Here is a tiny trained network, its code and every weight. The questions are about switching its units off for an input and a class, where a switched-off unit gives its printed mean instead of its output.

import numpy as np


def w(rows, s, z=0):
    codes = np.array(rows[::2]) - 128.0
    scale = np.full(codes.shape[1], s)
    scale[-1] = z or s
    return codes * scale


def norm(h):
    return h / np.sqrt((h * h).mean(-1, keepdims=True) + 1e-5)


def f(y):
    return np.maximum(y, 0)


def log_softmax(a):
    a = a - a.max(-1, keepdims=True)
    return a - np.log(np.exp(a).sum(-1, keepdims=True))


def net(x, mask):
    res = np.array(x, float).reshape(1, 8) / 4 @ E
    u = 0
    for l in range(2):
        y = f(norm(res) @ A[l][:, :-1].T + A[l][:, -1])
        res = res + np.where(mask[u : u + 5], y, B[l][:, -1]) @ B[l][:, :-1]
        u += 5
    return log_softmax(norm(res)[-1] @ U[:, :-1].T + U[:, -1])


A, B = {}, {}
E = w([
[109,59,176,79,78],'x0',
[164,125,99,16,170],'x1',
[124,31,100,97,181],'x2',
[14,148,221,169,124],'x3',
[151,125,132,87,113],'x4',
[155,45,103,166,117],'x5',
[151,179,232,66,2],'x6',
[103,197,73,78,206],'x7',
],0.0075)
A[0] = w([
[147,142,151,95,59,167],'L0N0',
[155,125,133,195,131,124],'L0N1',
[152,179,140,111,90,2],'L0N2',
[132,157,122,195,126,169],'L0N3',
[7,183,114,118,159,87],'L0N4',
],0.016,0.0052)
B[0] = w([
[82,153,136,101,123,254],'L0N0',
[68,132,99,129,129,194],'L0N1',
[159,184,102,190,74,168],'L0N2',
[91,125,128,154,160,221],'L0N3',
[249,118,192,167,148,244],'L0N4',
],0.016,0.0068)
A[1] = w([
[41,97,161,81,40,34],'L1N0',
[38,233,122,180,143,179],'L1N1',
[99,91,225,84,84,17],'L1N2',
[165,171,154,98,56,3],'L1N3',
[108,39,218,68,2,52],'L1N4',
],0.009,0.004)
B[1] = w([
[167,99,218,67,207,201],'L1N0',
[157,110,72,84,49,254],'L1N1',
[81,42,185,40,126,181],'L1N2',
[80,128,60,254,46,167],'L1N3',
[32,49,254,2,121,223],'L1N4',
],0.0089,0.006)
U = w([
[42,75,239,38,50,127],'0',
[126,248,122,120,22,243],'1',
[208,189,223,202,172,245],'2',
[39,125,35,217,113,1],'3',
[172,84,3,52,216,95],'4',
],0.015,0.0027)

Each question gives the input, the list of numbers given to net, and the class t.
The units are the neurons (one row each of A and B). Each row of codes is followed by its name. A weight is (code - 128) times the scale printed after its matrix; where a second scale follows, it is the last column's (A, B and U).
mask holds one flag per neuron, layer by layer. A switched-off neuron (its flag False) gives its mean, the last column of its row in B, instead of its output. The means were averaged over made-up inputs and are rounded, as every weight is.
A unit's drop is (log p(t) with every unit on - log p(t) with that unit switched off) / (log p(t) with every unit on - log p(t) with every unit switched off).
The circuit of an input: a set's keep is (log p(t) with only the set's units on - log p(t) with every unit switched off) / (log p(t) with every unit on - log p(t) with every unit switched off). Starting from all 10 units, units are removed one at a time, each time the one whose removal leaves the highest keep (on an exact tie, the one counted first), for as long as the keep stays at least 0.8.
units of the circuit, in order: the units of the circuit, biggest drop first
top k neurons: the k neurons with the biggest drops, biggest first
top k neurons in layer l: the k neurons of layer l with the biggest drops, biggest first
drop when u is switched off: that unit's drop, to one decimal
input [-3,3,-5,6,0,-6,-1,-3], class 2: units of the circuit, in order -> (L0N4)
input [-1,-8,-7,7,-4,6,1,-3], class 3: units of the circuit, in order -> (L0N3 L1N4 L0N1)
input [-7,-2,8,-2,3,3,0,-4], class 3: units of the circuit, in order -> (L0N4 L1N0)
input [-7,-7,6,-2,-3,8,6,-5], class 3: top 3 neurons -> (L0N3 L1N4 L0N1)
input [4,-8,0,4,-4,6,0,1], class 3: top 2 neurons in layer 0 -> (L0N3 L0N0)
input [-4,-5,6,-5,5,3,-1,-3], class 3: top 2 neurons in layer 0 -> (L0N4 L0N1)
input [7,-7,-6,7,-3,1,-2,0], class 2: top 2 neurons -> (L0N4 L1N4)
input [7,-2,-6,4,8,7,-8,-3], class 3: top 2 neurons in layer 0 -> (L0N0 L0N1)
input [1,7,-7,2,-2,4,0,2], class 1: top 2 neurons -> (L0N2 L0N0)
input [-7,7,1,5,0,-3,-8,2], class 2: drop when L0N4 is switched off -> 0.9
input [5,-6,0,-5,-4,-4,7,5], class 1: drop when L0N2 is switched off -> 1.8
input [1,4,-8,6,-6,7,0,7], class 2: drop when L0N4 is switched off -> 0.8
